Below are the code and all the weights of a small trained network. Each question names an input and a target symbol and asks about switching units off, where a switched-off unit gives its printed mean instead of its output.

import numpy as np


def w(rows, s, z=0):
    codes = np.array(rows[::2]) - 128.0
    scale = np.full(codes.shape[1], s)
    scale[-1] = z or s
    return codes * scale


def norm(h):
    return h / np.sqrt((h * h).mean(-1, keepdims=True) + 1e-5)


def f(y):
    return y / 2 * (1 + np.tanh(0.7978845608 * (y + 0.044715 * y**3)))


def softmax(a):
    e = np.exp(a - a.max(-1, keepdims=True))
    return e / e.sum(-1, keepdims=True)


def log_softmax(a):
    a = a - a.max(-1, keepdims=True)
    return a - np.log(np.exp(a).sum(-1, keepdims=True))


def net(x, mask):
    ids = ['αβδεζηθλμξπστφψω'.index(c) for c in x.split()]
    T = len(ids)
    res = E[ids] + P[:T]
    u = 0
    for l in range(2):
        q, k, v = (norm(res) @ M[l].T for M in (Q, K, V))
        z = softmax(np.where(np.tri(T) > 0, q @ k.T / 4**0.5, -1e9)) @ v
        res = res + np.where(mask[u], z, O[l][:, -1]) @ O[l][:, :-1]
        u += 1
        y = f(norm(res) @ A[l][:, :-1].T + A[l][:, -1])
        res = res + np.where(mask[u : u + 4], y, B[l][:, -1]) @ B[l][:, :-1]
        u += 4
    return log_softmax(norm(res)[-1] @ U[:, :-1].T + U[:, -1])


Q, K, V, O, A, B = {}, {}, {}, {}, {}, {}
E = w([
[161,158,130,171,194,206,202,142,143,63],'α',
[157,130,113,123,184,162,182,87,132,146],'β',
[148,151,138,123,121,81,69,201,138,138],'δ',
[179,164,150,132,147,147,134,130,227,161],'ε',
[131,175,60,167,128,105,174,146,136,147],'ζ',
[107,165,122,116,116,128,164,95,57,68],'η',
[139,112,85,141,173,135,130,213,77,96],'θ',
[150,149,89,62,102,48,179,123,167,69],'λ',
[151,111,65,38,151,77,156,179,151,92],'μ',
[186,143,172,139,169,94,90,68,4,126],'ξ',
[154,129,107,116,174,139,154,125,49,106],'π',
[116,252,119,126,198,112,70,98,126,103],'σ',
[142,117,118,80,217,86,129,98,86,169],'τ',
[137,202,147,120,50,111,156,167,162,75],'φ',
[201,89,207,75,62,84,174,172,129,18],'ψ',
[71,121,93,170,141,151,104,100,153,94],'ω',
],0.023)
P = w([
[242,57,156,215,185,84,131,104,143,3],'0',
[181,74,135,158,114,136,201,118,94,35],'1',
[134,62,162,163,114,122,214,128,144,56],'2',
[125,170,145,145,189,121,122,91,148,71],'3',
[143,140,106,163,132,131,117,105,103,109],'4',
[81,112,127,125,130,132,180,167,138,135],'5',
[99,169,168,74,182,147,123,111,153,107],'6',
[119,194,93,122,138,156,76,80,71,123],'7',
[82,116,103,110,109,143,149,148,86,185],'8',
[82,170,179,38,168,173,121,111,142,162],'9',
[103,214,115,72,161,168,63,58,116,140],'10',
[72,152,56,108,140,134,113,140,91,183],'11',
],0.012)
Q[0] = w([
[160,160,92,141,135,233,155,139,176,210],'L0H1',
[246,149,81,155,90,120,47,57,108,90],'L0H1',
[135,31,113,206,52,87,177,154,86,164],'L0H1',
[143,70,255,149,147,109,179,114,161,117],'L0H1',
],0.0071)
K[0] = w([
[94,104,127,93,108,98,123,138,111,82],'L0H1',
[91,2,127,135,73,108,166,162,133,162],'L0H1',
[120,104,191,136,191,66,162,108,178,67],'L0H1',
[170,117,105,209,154,39,131,121,122,51],'L0H1',
],0.0097)
V[0] = w([
[48,92,154,102,116,186,85,103,181,86],'L0H1',
[110,188,105,152,2,72,84,148,142,113],'L0H1',
[91,147,105,158,138,141,163,84,83,123],'L0H1',
[140,161,221,83,117,123,143,86,183,118],'L0H1',
],0.0087)
O[0] = w([
[49,180,235,76,141,50,174,178,176,87,144],'L0H1',
[59,116,64,164,64,89,188,176,73,78,63],'L0H1',
[164,170,123,158,70,98,198,2,135,95,255],'L0H1',
[141,136,161,100,146,255,179,34,209,6,54],'L0H1',
],0.0084,0.005)
A[0] = w([
[135,118,116,153,163,197,156,205,90,113,182],'L0N1',
[161,180,105,115,69,224,137,146,92,168,31],'L0N2',
[66,254,151,119,129,107,150,98,125,213,254],'L0N3',
[248,166,204,155,22,67,112,157,241,147,63],'L0N4',
],0.006,0.00057)
B[0] = w([
[94,215,65,198,167,116,176,177,40,150,125],'L0N1',
[123,207,40,153,82,196,71,77,225,64,134],'L0N2',
[61,141,196,164,182,131,141,123,151,150,254],'L0N3',
[255,128,122,123,136,149,71,186,85,157,158],'L0N4',
],0.0077,0.0053)
Q[1] = w([
[39,214,179,170,150,172,183,81,115,116],'L1H1',
[202,97,66,81,155,132,245,168,103,121],'L1H1',
[152,39,142,101,144,196,100,176,82,2],'L1H1',
[24,137,84,3,243,46,162,113,177,117],'L1H1',
],0.0053)
K[1] = w([
[102,177,87,8,135,49,119,82,172,205],'L1H1',
[178,100,59,189,200,114,31,58,183,63],'L1H1',
[168,123,158,222,218,103,191,176,253,49],'L1H1',
[79,243,113,73,68,193,84,132,127,214],'L1H1',
],0.0053)
V[1] = w([
[150,150,56,131,106,170,35,83,77,69],'L1H1',
[141,216,200,143,106,170,57,168,22,100],'L1H1',
[138,249,146,195,70,164,184,117,185,178],'L1H1',
[87,101,117,254,155,197,71,144,181,172],'L1H1',
],0.006)
O[1] = w([
[96,75,124,107,180,61,107,69,170,55,228],'L1H1',
[135,237,128,202,136,184,78,144,31,85,5],'L1H1',
[154,141,137,160,65,124,154,102,174,110,254],'L1H1',
[122,129,169,251,135,175,177,186,154,155,84],'L1H1',
],0.012,0.0013)
A[1] = w([
[158,241,159,71,148,102,255,119,50,184,250],'L1N1',
[78,136,83,165,143,126,160,117,188,187,181],'L1N2',
[212,146,172,100,182,141,129,165,81,59,132],'L1N3',
[189,239,91,77,98,133,107,229,175,144,228],'L1N4',
],0.0072,0.0023)
B[1] = w([
[93,1,96,202,181,142,98,76,152,83,253],'L1N1',
[161,173,129,94,177,74,114,68,61,249,224],'L1N2',
[61,241,194,131,103,124,164,197,131,134,160],'L1N3',
[113,58,35,154,134,77,29,53,189,57,177],'L1N4',
],0.0088,0.0064)
U = w([
[163,82,156,83,156,229,160,93,141,184,141],'α',
[159,136,199,104,114,129,152,148,121,136,137],'β',
[89,141,125,100,97,151,201,82,83,68,72],'δ',
[74,231,150,91,116,116,159,121,136,174,196],'ε',
[178,125,187,134,158,116,77,91,54,139,1],'ζ',
[87,108,81,2,156,119,156,158,150,135,82],'η',
[136,132,128,104,127,64,172,58,143,104,111],'θ',
[73,133,92,142,162,172,115,209,91,144,91],'λ',
[166,97,72,183,59,84,149,85,99,194,111],'μ',
[58,83,214,166,146,58,143,124,168,130,197],'ξ',
[186,67,131,159,201,123,121,122,118,64,232],'π',
[106,122,138,151,136,125,47,196,103,160,90],'σ',
[122,161,133,139,160,233,192,162,194,120,85],'τ',
[196,120,179,109,127,211,106,89,216,156,90],'φ',
[105,66,142,38,198,145,85,144,85,180,82],'ψ',
[109,152,118,147,58,170,124,138,190,89,95],'ω',
],0.009,0.0066)

Each question gives the input, a string of symbols that net reads in full, and the target symbol t.
The units are the heads (4 rows each of Q, K, V and O) and the neurons (one row each of A and B). Each row of codes is followed by its name. A weight is (code - 128) times the scale printed after its matrix; where a second scale follows, it is the last column's (O, A, B and U).
mask holds one flag per unit, layer by layer, with each layer's heads first. A switched-off unit (its flag False) gives its mean, the last column of its rows in O or B, instead of its output. The means were averaged over made-up inputs and are rounded, as every weight is.
A unit's drop is (log p(t) with every unit on - log p(t) with that unit switched off) / (log p(t) with every unit on - log p(t) with every unit switched off).
The circuit of an input: a set's keep is (log p(t) with only the set's units on - log p(t) with every unit switched off) / (log p(t) with every unit on - log p(t) with every unit switched off). Starting from all 10 units, units are removed one at a time, each time the one whose removal leaves the highest keep (on an exact tie, the one counted first), for as long as the keep stays at least 0.8.
circuit, biggest first: the units of the circuit, biggest drop first
most important unit: the unit with the biggest drop
k most important neurons: the k neurons with the biggest drops, biggest first
top k neurons in layer l: the k neurons of layer l with the biggest drops, biggest first
drop when u is switched off: that unit's drop, to one decimal
input ξ ζ ψ ζ ζ λ ω, target μ: circuit, biggest first	[L0H1]
input ω ω ξ φ η ω, target δ: circuit, biggest first	[L0H1 L1H1 L1N1]
input λ ω ζ ζ, target μ: top 2 neurons in layer 1	[L1N2 L1N3]
input ω ω ξ, target ξ: top 3 neurons in layer 1	[L1N3 L1N1 L1N2]
input α σ ω δ ω ω β β, target ξ: circuit, biggest first	[L0H1 L0N3]
input ω ω ω ξ η φ, target π: circuit, biggest first	[L1N4 L0N4]
input β η ω π ω μ η ω ω η, target ξ: circuit, biggest first	[L1N1 L0H1]
input μ π μ ω ω ω ζ λ ω ω β, target ξ: 2 most important neurons	[L1N1 L0N3]
input ψ ζ η η η ω μ τ δ ω σ μ, target π: circuit, biggest first	[L1H1 L1N4]
input δ φ μ μ ε ω η ψ ω ω σ, target ξ: circuit, biggest first	[L0H1 L1N1]
input λ ω δ ω λ λ ζ ζ ω ω ζ ζ, target ξ: 2 most important neurons	[L1N1 L0N3]
input β η ω ζ ω ω, target μ: circuit, biggest first	[L0H1 L1N2]
input μ β ω π α ζ ζ η η ω φ ζ, target ξ: 2 most important neurons	[L0N3 L1N1]
input δ ω ω η φ ω, target δ: most important unit	L0H1
input ω ω ζ μ ω ω ω ζ ω ω δ, target ξ: 2 most important neurons	[L0N3 L1N1]
input η β ζ ω β σ ω δ λ π, target π: 3 most important neurons	[L1N1 L0N1 L1N2]
input ω θ ζ λ, target π: top 3 neurons in layer 1	[L1N2 L1N1 L1N4]
input ζ ω β, target μ: top 2 neurons in layer 1	[L1N1 L1N2]
input ω ω μ ω τ δ η ω ω τ τ ω, target ε: top 2 neurons in layer 1	[L1N1 L1N4]
input ζ ω ω ζ ζ φ, target μ: circuit, biggest first	[L0H1]
input ω ζ τ ζ ω ω φ, target π: top 2 neurons in layer 1	[L1N4 L1N1]
input ω α τ α ω ω ω λ, target ξ: drop when L1N1 is switched off	0.2
input η ζ ω α ω μ ω ω μ, target ξ: drop when L0N3 is switched off	-0.1
input λ η ω ω ω σ φ φ ω ω ω τ, target ξ: drop when L0N3 is switched off	0.2
